Here is a tiny trained network, its code and every weight. The questions are about switching its units off for an input and a class, where a switched-off unit gives its printed mean instead of its output.

import numpy as np


def w(rows, s, z=0):
    codes = np.array(rows[::2]) - 128.0
    scale = np.full(codes.shape[1], s)
    scale[-1] = z or s
    return codes * scale


def f(y):
    return np.maximum(y, 0)


def log_softmax(a):
    a = a - a.max(-1, keepdims=True)
    return a - np.log(np.exp(a).sum(-1, keepdims=True))


def net(x, mask):
    res = np.array(x, float).reshape(1, 3) / 4 @ E
    y = f(res @ A[0][:, :-1].T + A[0][:, -1])
    res = res + np.where(mask, y, B[0][:, -1]) @ B[0][:, :-1]
    return log_softmax(res[-1] @ U[:, :-1].T + U[:, -1])


A, B = {}, {}
E = w([
[223,147,224,189,130,137,1,48],'x0',
[137,33,142,41,191,46,63,202],'x1',
[151,184,88,152,243,217,86,222],'x2',
],0.0087)
A[0] = w([
[115,254,137,158,103,115,153,77,44],'neuron 1',
[92,195,153,200,54,206,150,127,101],'neuron 2',
[87,118,171,179,31,47,134,107,60],'neuron 3',
[213,131,205,159,133,123,65,79,123],'neuron 4',
[149,122,237,172,149,132,68,55,106],'neuron 5',
[159,105,163,36,149,83,69,160,108],'neuron 6',
[153,106,169,116,31,63,154,90,79],'neuron 7',
[193,112,151,196,117,109,39,102,133],'neuron 8',
[177,185,98,123,174,193,93,185,30],'neuron 9',
[124,102,182,103,185,50,86,177,59],'neuron 10',
[206,140,77,170,165,190,65,187,9],'neuron 11',
[127,175,68,173,176,143,114,191,67],'neuron 12',
[150,213,179,125,103,168,145,95,122],'neuron 13',
[129,192,89,188,132,131,197,86,135],'neuron 14',
[134,82,161,109,81,60,133,122,69],'neuron 15',
[51,78,38,99,102,140,203,136,230],'neuron 16',
],0.0088,0.0014)
B[0] = w([
[81,101,66,144,153,132,93,84,200],'neuron 1',
[66,101,36,123,229,58,65,34,222],'neuron 2',
[157,153,143,235,73,229,153,60,206],'neuron 3',
[90,175,172,71,147,77,173,232,239],'neuron 4',
[98,189,226,89,132,68,172,213,234],'neuron 5',
[155,27,34,32,218,105,4,44,222],'neuron 6',
[253,146,160,193,111,200,89,86,212],'neuron 7',
[133,248,158,36,189,51,200,165,226],'neuron 8',
[179,142,155,141,58,217,150,99,215],'neuron 9',
[136,59,64,156,191,92,69,97,216],'neuron 10',
[202,143,170,195,65,186,87,96,220],'neuron 11',
[227,150,213,152,94,147,116,101,203],'neuron 12',
[59,83,76,110,189,87,119,74,190],'neuron 13',
[49,52,77,50,194,125,117,113,205],'neuron 14',
[180,118,149,170,103,167,71,62,191],'neuron 15',
[130,187,189,60,67,76,217,251,254],'neuron 16',
],0.0068,0.01)
U = w([
[98,174,150,82,105,43,247,195,254],'0',
[74,70,2,125,171,91,73,59,86],'1',
[201,138,154,230,35,214,128,73,39],'2',
],0.0091,0.00093)

Each question gives the input, the list of numbers given to net, and the class t.
The units are the neurons (one row each of A and B). Each row of codes is followed by its name. A weight is (code - 128) times the scale printed after its matrix; where a second scale follows, it is the last column's (A, B and U).
mask holds one flag per neuron, in row order. A switched-off neuron (its flag False) gives its mean, the last column of its row in B, instead of its output. The means were averaged over made-up inputs and are rounded, as every weight is.
A unit's drop is (log p(t) with every unit on - log p(t) with that unit switched off) / (log p(t) with every unit on - log p(t) with every unit switched off).
The circuit of an input: a set's keep is (log p(t) with only the set's units on - log p(t) with every unit switched off) / (log p(t) with every unit on - log p(t) with every unit switched off). Starting from the 12 units with the biggest drops (on a tie, the unit counted first), units are removed one at a time, each time the one whose removal leaves the highest keep (on an exact tie, the one counted first), for as long as the keep stays at least 0.8.
circuit, biggest first: the units of the circuit, biggest drop first
unit that matters most: the unit with the biggest drop
top k neurons: the k neurons with the biggest drops, biggest first
drop when u is switched off: that unit's drop, to one decimal
input [5,4,5], class 0: circuit, biggest first -> (neuron 8)
input [8,4,-6], class 0: top 2 neurons -> (neuron 4; neuron 8)
input [7,6,-8], class 2: top 4 neurons -> (neuron 7; neuron 3; neuron 15; neuron 16)
input [8,-8,7], class 0: circuit, biggest first -> (neuron 4; neuron 8)
input [8,-8,5], class 0: top 4 neurons -> (neuron 5; neuron 4; neuron 8; neuron 6)
input [3,-3,3], class 0: top 3 neurons -> (neuron 6; neuron 10; neuron 7)
input [6,6,-3], class 0: top 2 neurons -> (neuron 5; neuron 4)
input [7,-7,3], class 0: top 4 neurons -> (neuron 5; neuron 4; neuron 8; neuron 6)
input [2,-3,0], class 1: top 2 neurons -> (neuron 16; neuron 2)
input [-6,-7,2], class 1: top 3 neurons -> (neuron 2; neuron 14; neuron 5)
input [8,6,8], class 0: top 2 neurons -> (neuron 8; neuron 4)
input [-2,-4,6], class 2: top 2 neurons -> (neuron 12; neuron 9)
input [1,-6,6], class 1: top 2 neurons -> (neuron 2; neuron 14)
input [1,-2,2], class 1: unit that matters most -> neuron 16
input [2,3,-4], class 2: top 4 neurons -> (neuron 2; neuron 7; neuron 14; neuron 3)
input [1,0,-2], class 2: drop when neuron 6 is switched off -> 0.1
input [-4,-2,6], class 2: drop when neuron 4 is switched off -> 0.1
input [4,4,-5], class 2: drop when neuron 14 is switched off -> 0.4
